Below are the code and all the weights of a small trained network. Each question names an input and a target symbol and asks about switching units off, where a switched-off unit gives its printed mean instead of its output.

import numpy as np


def w(rows, s, z=0):
    codes = np.array(rows[::2]) - 128.0
    scale = np.full(codes.shape[1], s)
    scale[-1] = z or s
    return codes * scale


def norm(h):
    return h / np.sqrt((h * h).mean(-1, keepdims=True) + 1e-5)


def f(y):
    return y / 2 * (1 + np.tanh(0.7978845608 * (y + 0.044715 * y**3)))


def softmax(a):
    e = np.exp(a - a.max(-1, keepdims=True))
    return e / e.sum(-1, keepdims=True)


def log_softmax(a):
    a = a - a.max(-1, keepdims=True)
    return a - np.log(np.exp(a).sum(-1, keepdims=True))


def net(x, mask):
    ids = ['ΓΔΘΨΩαβεζηλπσ'.index(c) for c in x.split()]
    T = len(ids)
    res = E[ids] + P[:T]
    r = norm(res)
    for j in range(2):
        rows = slice(3 * j, 3 * j + 3)
        q, k, v = (r @ M[0][rows].T for M in (Q, K, V))
        z = softmax(np.where(np.tri(T) > 0, q @ k.T / 3**0.5, -1e9)) @ v
        o = O[0][rows]
        res = res + np.where(mask[j], z, o[:, -1]) @ o[:, :-1]
    y = f(norm(res) @ A[0][:, :-1].T + A[0][:, -1])
    res = res + np.where(mask[2:6], y, B[0][:, -1]) @ B[0][:, :-1]
    return log_softmax(norm(res)[-1] @ U[:, :-1].T + U[:, -1])


Q, K, V, O, A, B = {}, {}, {}, {}, {}, {}
E = w([
[156,153,163,213,140,91,87,149,41,104,109,133],'Γ',
[116,127,175,97,217,101,120,95,119,166,211,88],'Δ',
[63,69,156,39,203,132,68,119,221,220,47,71],'Θ',
[100,121,191,165,140,195,93,58,211,219,206,91],'Ψ',
[86,212,72,86,139,95,142,195,110,196,88,79],'Ω',
[113,83,163,210,198,186,87,178,52,126,157,93],'α',
[105,182,73,123,245,157,129,183,110,36,97,112],'β',
[210,127,167,164,151,237,141,183,95,6,153,142],'ε',
[121,129,173,174,211,159,89,119,53,138,109,93],'ζ',
[117,162,143,213,147,144,202,111,20,147,140,65],'η',
[14,230,99,156,155,152,188,124,77,92,93,141],'λ',
[133,60,132,200,155,232,150,117,158,76,126,25],'π',
[97,167,180,101,118,139,40,97,50,63,124,95],'σ',
],0.013)
P = w([
[152,100,113,97,81,98,158,101,169,117,130,180],'0',
[91,59,126,95,161,231,141,147,32,169,111,136],'1',
[179,228,95,208,228,152,95,84,3,180,109,64],'2',
[119,148,233,173,201,140,196,184,85,112,130,123],'3',
[93,65,135,116,141,199,116,155,52,168,146,139],'4',
[166,214,62,192,195,150,48,75,40,186,144,102],'5',
[109,153,241,179,153,94,159,175,149,155,146,117],'6',
[98,80,129,122,128,192,104,169,71,154,156,132],'7',
[166,229,46,205,162,129,54,98,82,153,152,92],'8',
[93,174,220,149,148,103,144,178,162,139,165,137],'9',
[99,97,112,113,108,171,102,169,111,149,162,133],'10',
[136,245,46,212,154,104,81,97,132,150,143,91],'11',
[94,169,243,160,160,96,156,159,154,111,157,119],'12',
[103,78,114,124,116,167,104,173,88,136,165,136],'13',
],0.013)
Q[0] = w([
[153,103,190,154,134,101,203,154,173,118,110,153],'head 0',
[177,185,93,134,148,69,50,58,118,124,103,117],'head 0',
[166,64,46,131,111,155,112,100,100,153,131,157],'head 0',
[123,131,244,128,126,75,157,172,164,89,106,94],'head 1',
[190,95,44,110,101,138,73,88,105,138,122,156],'head 1',
[112,173,102,163,198,133,59,77,132,123,103,106],'head 1',
],0.011)
K[0] = w([
[202,134,105,124,149,120,244,40,123,181,60,148],'head 0',
[60,251,123,145,156,155,96,116,161,128,82,123],'head 0',
[98,150,211,207,175,212,114,241,99,158,101,20],'head 0',
[233,44,84,115,125,71,181,17,191,62,64,202],'head 1',
[162,182,183,146,123,166,64,228,119,143,101,1],'head 1',
[117,184,137,127,118,144,80,135,114,69,226,187],'head 1',
],0.0085)
V[0] = w([
[254,128,150,91,166,88,73,153,145,174,157,46],'head 0',
[122,142,173,115,43,171,181,119,120,172,193,177],'head 0',
[86,142,46,80,99,115,121,237,140,183,142,174],'head 0',
[135,146,104,170,140,108,163,84,34,118,175,194],'head 1',
[192,95,152,194,91,199,173,206,123,158,136,144],'head 1',
[101,164,118,105,39,132,89,167,148,48,153,106],'head 1',
],0.0093)
O[0] = w([
[154,109,130,137,187,109,209,92,139,223,204,170,90],'head 0',
[127,107,123,47,165,133,95,138,92,10,146,158,97],'head 0',
[70,88,118,160,163,155,107,190,83,139,147,146,2],'head 0',
[76,56,106,139,158,99,165,110,163,116,101,150,243],'head 1',
[168,135,104,186,136,135,86,113,160,170,153,173,87],'head 1',
[106,123,214,99,163,192,142,84,106,164,89,145,83],'head 1',
],0.012,0.0068)
A[0] = w([
[95,94,86,129,191,140,130,74,75,171,118,105,94],'neuron 0',
[69,79,182,117,162,116,178,81,172,102,56,254,2],'neuron 1',
[123,194,120,167,201,70,103,136,73,152,75,121,112],'neuron 2',
[193,25,76,97,117,139,104,172,138,173,108,123,49],'neuron 3',
],0.0098,0.0058)
B[0] = w([
[144,222,140,127,142,75,134,73,139,80,141,113,219],'neuron 0',
[63,171,49,115,96,203,214,77,114,178,158,201,163],'neuron 1',
[168,162,139,149,120,119,118,126,248,125,183,170,254],'neuron 2',
[114,154,212,51,145,194,178,155,100,160,53,133,150],'neuron 3',
],0.013,0.006)
U = w([
[78,127,63,168,97,147,166,96,77,161,147,169,172],'Γ',
[138,70,141,71,193,75,173,141,100,118,192,106,147],'Δ',
[149,198,107,95,64,136,137,220,81,179,178,99,135],'Θ',
[233,111,160,47,131,148,120,189,114,53,167,196,131],'Ψ',
[99,89,146,167,218,134,98,179,58,165,150,165,186],'Ω',
[170,47,163,177,155,73,89,154,149,162,116,228,196],'α',
[120,89,175,197,51,184,175,166,143,156,84,58,98],'β',
[135,79,134,101,159,227,67,96,162,152,207,209,121],'ε',
[151,98,43,194,97,57,148,119,88,131,99,28,150],'ζ',
[85,127,37,120,186,129,69,149,210,31,115,153,28],'η',
[86,110,149,107,80,86,35,129,91,88,92,105,151],'λ',
[247,254,194,87,119,138,98,54,120,105,73,120,1],'π',
[141,110,235,46,108,122,190,120,117,151,65,181,149],'σ',
],0.0082,0.0065)

Each question gives the input, a string of symbols that net reads in full, and the target symbol t.
The units are the heads (3 rows each of Q, K, V and O) and the neurons (one row each of A and B). Each row of codes is followed by its name. A weight is (code - 128) times the scale printed after its matrix; where a second scale follows, it is the last column's (O, A, B and U).
mask holds one flag per unit, heads first, then neurons. A switched-off unit (its flag False) gives its mean, the last column of its rows in O or B, instead of its output. The means were averaged over made-up inputs and are rounded, as every weight is.
A unit's drop is (log p(t) with every unit on - log p(t) with that unit switched off) / (log p(t) with every unit on - log p(t) with every unit switched off).
The circuit of an input: a set's keep is (log p(t) with only the set's units on - log p(t) with every unit switched off) / (log p(t) with every unit on - log p(t) with every unit switched off). Starting from all 6 units, units are removed one at a time, each time the one whose removal leaves the highest keep (on an exact tie, the one counted first), for as long as the keep stays at least 0.8.
circuit, biggest first: the units of the circuit, biggest drop first
top k neurons: the k neurons with the biggest drops, biggest first
which heads matter: for each layer, one digit per head in row order, 1 if its drop is at least 0.15 and else 0, layers parted by /
drop when u is switched off: that unit's drop, to one decimal
input ζ ε ζ σ π λ ε σ ε π, target ζ: circuit, biggest first => head 1; neuron 2
input Γ ε λ Ω, target Γ: circuit, biggest first => head 1; neuron 1
input ζ Ω Γ ζ, target ζ: circuit, biggest first => head 1
input λ π Ψ Γ β π λ π Ω σ π Δ Ω, target λ: which heads matter => 10
input ε ε σ ε, target ε: which heads matter => 01
input λ σ π Ω σ ζ ζ λ π Ω σ π, target π: which heads matter => 01
input σ η σ β Ω ζ λ β σ Δ, target σ: which heads matter => 01
input Ψ σ Ω η α π β, target Ψ: circuit, biggest first => head 0; head 1
input Γ Δ Γ η σ Δ α π σ Θ, target Γ: circuit, biggest first => neuron 1; head 1
input σ Ω Δ β Ψ α σ Γ η, target π: circuit, biggest first => head 1; neuron 0
input Δ π Ω Θ ζ σ λ β α π, target Δ: circuit, biggest first => head 0; head 1
input π π ζ λ Γ, target α: circuit, biggest first => head 1; neuron 3
input σ ζ Ψ Ω ε σ β ζ Θ Γ Γ, target α: which heads matter => 00
input σ Ω σ ζ σ Δ ε, target σ: circuit, biggest first => head 1
input Ω Θ ζ Δ η ζ Θ σ Δ σ, target Ω: which heads matter => 10
input Ψ Δ π Θ Ω λ ζ, target Ψ: which heads matter => 11
input Ω σ α ζ Θ σ Θ, target Ω: which heads matter => 10
input Δ σ β π ζ Θ ζ ζ, target π: top 2 neurons => neuron 3; neuron 0
input Ψ σ ζ Θ Θ Ω π, target Ψ: drop when head 1 is switched off => 0.3
input Θ α ζ Ψ ζ β ζ ε ζ Ω π ε Δ, target Θ: drop when neuron 3 is switched off => 0.0
input λ π Ω ζ λ ζ σ Γ ε Δ λ Δ, target η: top neuron => neuron 2
input λ α ζ η Γ ζ σ β ζ σ σ λ α, target λ: drop when head 0 is switched off => 1.6
